Here is a tiny trained network, its code and every weight. The questions are about switching its units off for an input and a class, where a switched-off unit gives its printed mean instead of its output.

import numpy as np


def w(rows, s, z=0):
    codes = np.array(rows[::2]) - 128.0
    scale = np.full(codes.shape[1], s)
    scale[-1] = z or s
    return codes * scale


def f(y):
    return np.maximum(y, 0)


def log_softmax(a):
    a = a - a.max(-1, keepdims=True)
    return a - np.log(np.exp(a).sum(-1, keepdims=True))


def net(x, mask):
    res = np.array(x, float).reshape(1, 2) / 4 @ E
    y = f(res @ A[0][:, :-1].T + A[0][:, -1])
    res = res + np.where(mask, y, B[0][:, -1]) @ B[0][:, :-1]
    return log_softmax(res[-1] @ U[:, :-1].T + U[:, -1])


A, B = {}, {}
E = w([
[154,237,49,54,157,4,215],'x0',
[148,105,225,235,111,3,194],'x1',
],0.0048)
A[0] = w([
[121,86,207,219,100,1,167,86],'n1',
[145,130,198,210,117,49,134,91],'n2',
[137,199,49,83,139,16,165,113],'n3',
[112,104,146,132,132,152,122,109],'n4',
[124,83,205,198,138,216,77,75],'n5',
[113,150,39,50,102,234,123,95],'n6',
[141,140,101,122,101,147,111,134],'n7',
[131,77,177,182,131,184,96,73],'n8',
[134,154,79,97,115,198,132,85],'n9',
[117,164,79,65,141,186,113,89],'n10',
[141,137,135,137,130,123,128,255],'n11',
[133,114,133,163,113,81,118,93],'n12',
[132,153,106,112,119,90,125,95],'n13',
[114,143,175,207,118,73,161,87],'n14',
[131,192,71,61,152,18,163,74],'n15',
[129,35,206,210,125,250,106,100],'n16',
[121,125,104,107,123,155,128,108],'n17',
[125,120,175,161,133,78,145,136],'n18',
[119,145,65,90,133,204,112,78],'n19',
[161,73,141,125,106,174,130,94],'n20',
[144,175,61,51,131,18,169,84],'n21',
[106,133,134,117,117,115,121,121],'n22',
[134,120,88,61,123,175,96,82],'n23',
[131,128,152,162,146,101,140,95],'n24',
],0.007,0.0068)
B[0] = w([
[197,139,133,96,182,149,106,212],'n1',
[174,137,137,105,170,145,113,184],'n2',
[114,167,146,162,94,152,128,207],'n3',
[132,139,141,138,123,127,135,140],'n4',
[122,200,153,157,110,142,133,181],'n5',
[187,123,137,114,173,122,115,195],'n6',
[137,120,126,123,134,124,127,148],'n7',
[137,182,145,154,113,146,130,161],'n8',
[169,134,146,121,153,133,126,154],'n9',
[175,129,151,123,161,132,123,167],'n10',
[32,1,46,100,92,66,144,253],'n11',
[152,140,135,121,143,141,124,141],'n12',
[130,149,138,138,122,137,131,139],'n13',
[171,145,139,108,163,140,114,170],'n14',
[127,189,168,161,105,156,125,187],'n15',
[123,200,150,158,92,139,150,211],'n16',
[146,130,130,125,138,133,127,140],'n17',
[139,114,121,110,145,129,120,176],'n18',
[169,150,147,117,164,132,118,163],'n19',
[133,156,146,141,125,123,133,144],'n20',
[126,182,162,165,106,151,136,191],'n21',
[125,127,126,135,132,123,126,128],'n22',
[165,146,150,113,156,134,123,157],'n23',
[150,139,134,123,145,133,121,142],'n24',
],0.028,0.0069)
U = w([
[107,184,174,201,50,142,155,62],'0',
[206,103,139,43,253,124,90,55],'1',
[48,34,71,96,88,80,149,251],'2',
],0.011,0.0023)

Each question gives the input, the list of numbers given to net, and the class t.
The units are the neurons (one row each of A and B). Each row of codes is followed by its name. A weight is (code - 128) times the scale printed after its matrix; where a second scale follows, it is the last column's (A, B and U).
mask holds one flag per neuron, in row order. A switched-off neuron (its flag False) gives its mean, the last column of its row in B, instead of its output. The means were averaged over made-up inputs and are rounded, as every weight is.
A unit's drop is (log p(t) with every unit on - log p(t) with that unit switched off) / (log p(t) with every unit on - log p(t) with every unit switched off).
unit that matters most: the unit with the biggest drop
k most important neurons: the k neurons with the biggest drops, biggest first
drop of u: that unit's drop, to one decimal
input [8,-8], class 0: 4 most important neurons	[n3 n21 n15 n1]
input [-5,6], class 1: 3 most important neurons	[n1 n2 n3]
input [3,1], class 2: unit that matters most	n16
input [6,-6], class 0: 3 most important neurons	[n3 n21 n15]
input [-4,5], class 1: 2 most important neurons	[n1 n3]
input [5,-5], class 0: 3 most important neurons	[n1 n3 n21]
input [6,8], class 1: 2 most important neurons	[n1 n2]
input [-7,8], class 1: 2 most important neurons	[n1 n2]
input [3,0], class 2: 2 most important neurons	[n16 n5]
input [-4,-3], class 0: drop of n16	0.6
input [-3,1], class 2: drop of n15	0.1
input [-3,-3], class 2: drop of n1	0.3
